Here is a tiny trained network, its code and every weight. The questions are about switching its units off for an input and a class, where a switched-off unit gives its printed mean instead of its output.

import numpy as np


def w(rows, s, z=0):
    codes = np.array(rows[::2]) - 128.0
    scale = np.full(codes.shape[1], s)
    scale[-1] = z or s
    return codes * scale


def f(y):
    return np.maximum(y, 0)


def log_softmax(a):
    a = a - a.max(-1, keepdims=True)
    return a - np.log(np.exp(a).sum(-1, keepdims=True))


def net(x, mask):
    res = np.array(x, float).reshape(1, 5) / 4 @ E
    y = f(res @ A[0][:, :-1].T + A[0][:, -1])
    res = res + np.where(mask, y, B[0][:, -1]) @ B[0][:, :-1]
    return log_softmax(res[-1] @ U[:, :-1].T + U[:, -1])


A, B = {}, {}
E = w([
[133,119,99,112,97,138,121,120,113],'x0',
[164,172,164,76,90,144,176,123,254],'x1',
[155,76,112,146,191,184,190,146,135],'x2',
[161,48,174,80,136,56,153,187,121],'x3',
[127,135,162,170,157,104,162,138,153],'x4',
],0.0097)
A[0] = w([
[93,118,118,129,184,161,111,138,22,233],'n1',
[60,166,120,192,85,97,76,26,158,184],'n2',
[79,92,168,135,125,36,61,173,26,253],'n3',
[113,59,194,156,199,180,184,235,62,225],'n4',
[191,39,175,94,154,109,185,160,140,203],'n5',
[168,26,139,65,138,142,212,123,90,109],'n6',
[169,167,156,29,76,91,143,131,234,214],'n7',
[170,52,98,153,168,166,180,42,78,177],'n8',
[119,112,158,155,91,3,150,115,172,197],'n9',
[186,165,115,77,123,224,205,63,162,233],'n10',
[114,164,150,132,115,230,118,78,194,152],'n11',
[165,176,143,212,142,167,204,49,181,184],'n12',
],0.0067,0.0029)
B[0] = w([
[170,103,44,203,196,141,191,82,151,232],'n1',
[160,184,193,192,73,122,35,176,65,214],'n2',
[236,2,79,90,127,124,117,28,123,255],'n3',
[198,184,61,201,129,225,58,117,124,242],'n4',
[147,161,143,110,14,84,38,121,147,234],'n5',
[162,150,154,143,35,137,43,173,180,203],'n6',
[59,161,178,30,85,96,103,178,125,255],'n7',
[123,174,51,191,176,127,136,163,80,204],'n8',
[155,84,165,38,100,114,157,105,171,198],'n9',
[97,94,60,102,183,16,60,120,202,228],'n10',
[137,98,96,127,161,140,15,86,188,204],'n11',
[165,52,68,117,195,117,71,123,146,212],'n12',
],0.0067,0.0076)
U = w([
[174,117,129,202,78,185,103,82,88,184],'0',
[160,59,91,80,149,122,128,53,172,234],'1',
[91,142,141,131,75,129,77,177,196,72],'2',
[95,137,225,2,88,127,221,137,130,4],'3',
[85,129,55,199,175,191,187,118,110,30],'4',
],0.0082,0.0028)

Each question gives the input, the list of numbers given to net, and the class t.
The units are the neurons (one row each of A and B). Each row of codes is followed by its name. A weight is (code - 128) times the scale printed after its matrix; where a second scale follows, it is the last column's (A, B and U).
mask holds one flag per neuron, in row order. A switched-off neuron (its flag False) gives its mean, the last column of its row in B, instead of its output. The means were averaged over made-up inputs and are rounded, as every weight is.
A unit's drop is (log p(t) with every unit on - log p(t) with that unit switched off) / (log p(t) with every unit on - log p(t) with every unit switched off).
The circuit of an input: a set's keep is (log p(t) with only the set's units on - log p(t) with every unit switched off) / (log p(t) with every unit on - log p(t) with every unit switched off). Starting from all 12 units, units are removed one at a time, each time the one whose removal leaves the highest keep (on an exact tie, the one counted first), for as long as the keep stays at least 0.8.
circuit, biggest first: the units of the circuit, biggest drop first
most important unit: the unit with the biggest drop
top k neurons: the k neurons with the biggest drops, biggest first
drop of u: that unit's drop, to one decimal
input [1,-4,2,-8,4], class 4: most important unit -> n5
input [0,2,2,4,8], class 2: circuit, biggest first -> (n3; n5)
input [-1,-4,2,6,-2], class 0: circuit, biggest first -> (n4; n10)
input [8,-5,6,-1,2], class 4: circuit, biggest first -> (n8; n1)
input [3,4,5,3,-6], class 2: top 2 neurons -> (n3; n6)
input [8,1,6,3,7], class 2: circuit, biggest first -> (n3; n6)
input [-2,-3,1,7,6], class 0: top 2 neurons -> (n4; n10)
input [3,-6,6,5,-8], class 0: top 2 neurons -> (n4; n6)
input [-3,4,3,1,-1], class 2: top 2 neurons -> (n3; n1)
input [0,3,0,-6,-6], class 2: top 4 neurons -> (n3; n2; n1; n9)
input [3,1,-4,-4,-8], class 2: top 2 neurons -> (n3; n4)
input [4,8,0,5,-6], class 3: top 2 neurons -> (n7; n4)
input [-2,0,3,-6,5], class 4: top 2 neurons -> (n3; n5)
input [1,-3,3,8,-7], class 0: most important unit -> n4
input [8,3,0,8,-6], class 3: drop of n7 -> 0.2
input [-4,-3,3,8,6], class 0: drop of n4 -> 0.6
input [6,2,-4,4,-4], class 3: drop of n7 -> 0.1
input [0,-7,7,8,-6], class 0: drop of n4 -> 0.2
